Below is a small trained network, with its code and all its weights. Each question gives an input and a class and asks what happens when units are switched off, that is, made to give their printed mean instead of their output.

import numpy as np


def w(rows, s, z=0):
    codes = np.array(rows[::2]) - 128.0
    scale = np.full(codes.shape[1], s)
    scale[-1] = z or s
    return codes * scale


def norm(h):
    return h / np.sqrt((h * h).mean(-1, keepdims=True) + 1e-5)


def f(y):
    return np.maximum(y, 0)


def log_softmax(a):
    a = a - a.max(-1, keepdims=True)
    return a - np.log(np.exp(a).sum(-1, keepdims=True))


def net(x, mask):
    res = np.array(x, float).reshape(1, 4) / 4 @ E
    u = 0
    for l in range(4):
        y = f(norm(res) @ A[l][:, :-1].T + A[l][:, -1])
        res = res + np.where(mask[u : u + 6], y, B[l][:, -1]) @ B[l][:, :-1]
        u += 6
    return log_softmax(norm(res)[-1] @ U[:, :-1].T + U[:, -1])


A, B = {}, {}
E = w([
[33,138,107,204,169,42],'x0',
[126,132,131,132,123,129],'x1',
[183,99,117,205,159,101],'x2',
[124,211,92,107,255,213],'x3',
],0.001)
A[0] = w([
[5,112,107,166,154,19,65],'L0N0',
[150,186,118,137,222,220,72],'L0N1',
[19,198,61,170,178,37,6],'L0N2',
[122,89,164,106,37,106,47],'L0N3',
[194,132,157,219,168,148,113],'L0N4',
[224,100,78,218,152,132,159],'L0N5',
],0.0026,0.0014)
B[0] = w([
[200,218,3,90,58,85,237],'L0N0',
[156,197,92,60,191,134,252],'L0N1',
[69,21,241,135,159,196,228],'L0N2',
[114,49,128,112,120,109,196],'L0N3',
[161,121,67,49,163,57,200],'L0N4',
[203,66,117,186,211,32,235],'L0N5',
],0.0028,0.002)
A[1] = w([
[89,240,41,74,223,157,127],'L1N0',
[85,4,163,128,113,104,184],'L1N1',
[127,170,37,102,67,70,74],'L1N2',
[225,61,120,215,209,47,143],'L1N3',
[49,183,84,213,252,198,161],'L1N4',
[125,244,161,132,137,234,3],'L1N5',
],0.0024,0.0018)
B[1] = w([
[148,151,148,178,49,157,250],'L1N0',
[120,160,164,130,142,200,200],'L1N1',
[69,108,62,113,78,118,160],'L1N2',
[138,102,143,209,146,222,254],'L1N3',
[150,6,193,106,84,67,212],'L1N4',
[124,168,147,164,3,117,154],'L1N5',
],0.0038,0.0027)
A[2] = w([
[76,95,209,192,77,124,188],'L2N0',
[4,220,51,28,88,33,16],'L2N1',
[229,167,33,240,186,127,8],'L2N2',
[199,39,134,197,200,121,160],'L2N3',
[119,90,93,190,212,63,123],'L2N4',
[123,49,192,86,150,228,160],'L2N5',
],0.0033,0.0015)
B[2] = w([
[152,205,123,68,216,133,216],'L2N0',
[221,3,112,109,35,89,160],'L2N1',
[35,230,129,27,130,36,208],'L2N2',
[211,97,103,169,155,214,254],'L2N3',
[105,126,175,129,52,211,177],'L2N4',
[54,110,188,195,199,55,224],'L2N5',
],0.0032,0.0037)
A[3] = w([
[118,161,13,181,98,173,24],'L3N0',
[149,115,35,173,184,149,2],'L3N1',
[193,128,62,37,173,78,106],'L3N2',
[115,164,28,209,89,152,13],'L3N3',
[33,150,216,67,182,3,90],'L3N4',
[193,141,71,165,100,139,61],'L3N5',
],0.0047,0.0035)
B[3] = w([
[53,88,9,233,72,198,151],'L3N0',
[93,128,169,68,28,26,164],'L3N1',
[143,193,2,111,195,41,170],'L3N2',
[51,107,57,248,105,239,150],'L3N3',
[2,93,217,66,176,31,253],'L3N4',
[19,156,132,88,120,172,158],'L3N5',
],0.0048,0.0029)
U = w([
[14,51,254,19,164,13,251],'0',
[236,18,233,241,241,246,160],'1',
[225,240,242,29,20,236,100],'2',
[252,223,29,28,245,60,35],'3',
[127,32,20,25,17,12,129],'4',
[22,39,30,246,37,237,33],'5',
],0.0055,0.0032)

Each question gives the input, the list of numbers given to net, and the class t.
The units are the neurons (one row each of A and B). Each row of codes is followed by its name. A weight is (code - 128) times the scale printed after its matrix; where a second scale follows, it is the last column's (A, B and U).
mask holds one flag per neuron, layer by layer. A switched-off neuron (its flag False) gives its mean, the last column of its row in B, instead of its output. The means were averaged over made-up inputs and are rounded, as every weight is.
A unit's drop is (log p(t) with every unit on - log p(t) with that unit switched off) / (log p(t) with every unit on - log p(t) with every unit switched off).
The circuit of an input: a set's keep is (log p(t) with only the set's units on - log p(t) with every unit switched off) / (log p(t) with every unit on - log p(t) with every unit switched off). Starting from the 12 units with the biggest drops (on a tie, the unit counted first), units are removed one at a time, each time the one whose removal leaves the highest keep (on an exact tie, the one counted first), for as long as the keep stays at least 0.8.
units of the circuit, in order: the units of the circuit, biggest drop first
unit that matters most: the unit with the biggest drop
top k neurons: the k neurons with the biggest drops, biggest first
k most important neurons of layer l: the k neurons of layer l with the biggest drops, biggest first
input [1,-7,-3,-3], class 4: top 2 neurons	(L1N3 L2N1)
input [-2,-3,-5,6], class 2: units of the circuit, in order	(L1N0 L3N4)
input [-5,8,1,1], class 3: top 2 neurons	(L1N4 L0N2)
input [6,-2,5,8], class 1: top 2 neurons	(L0N2 L1N4)
input [0,-4,5,7], class 3: units of the circuit, in order	(L0N1 L3N2)
input [5,2,0,0], class 4: units of the circuit, in order	(L0N0 L1N2)
input [-5,-8,-3,8], class 2: unit that matters most	L1N0
input [2,2,-7,-8], class 4: top 2 neurons	(L0N2 L2N1)
input [7,8,-4,-2], class 4: units of the circuit, in order	(L0N0 L2N1)
input [-2,-8,0,4], class 2: 2 most important neurons of layer 2	(L2N0 L2N2)
input [-1,2,-2,2], class 2: top 4 neurons	(L0N2 L1N0 L0N0 L3N4)
input [-6,8,8,8], class 3: units of the circuit, in order	(L2N2 L3N2)
input [-7,-8,-2,6], class 2: top 3 neurons	(L1N0 L3N4 L1N3)
input [4,6,-8,-6], class 4: units of the circuit, in order	(L0N0 L2N1 L3N4)
input [1,5,5,-4], class 5: unit that matters most	L0N2
input [-1,1,-4,5], class 2: top 2 neurons	(L1N0 L0N2)
input [4,6,-2,0], class 4: top 3 neurons	(L0N0 L1N3 L2N1)
input [1,5,7,-7], class 5: units of the circuit, in order	(L1N4 L3N4)
input [-7,-8,4,6], class 3: top 2 neurons	(L0N2 L3N2)
input [2,6,-1,-7], class 4: top 4 neurons	(L0N2 L0N5 L1N3 L0N0)
input [4,5,6,0], class 5: top 3 neurons	(L0N0 L0N4 L1N4)
input [-8,-7,3,5], class 3: 2 most important neurons of layer 3	(L3N2 L3N4)
input [8,0,8,1], class 1: top 4 neurons	(L0N2 L1N3 L3N4 L0N1)
input [1,8,-6,-1], class 4: top 2 neurons	(L0N2 L1N3)
input [7,-6,3,5], class 1: top 2 neurons	(L0N2 L1N4)
input [-4,-3,4,5], class 3: unit that matters most	L0N1
input [-5,-6,4,1], class 3: top 4 neurons	(L2N2 L0N2 L1N4 L0N4)
input [3,-8,6,1], class 1: unit that matters most	L1N3
input [-1,-8,7,6], class 3: 2 most important neurons of layer 0	(L0N1 L0N4)
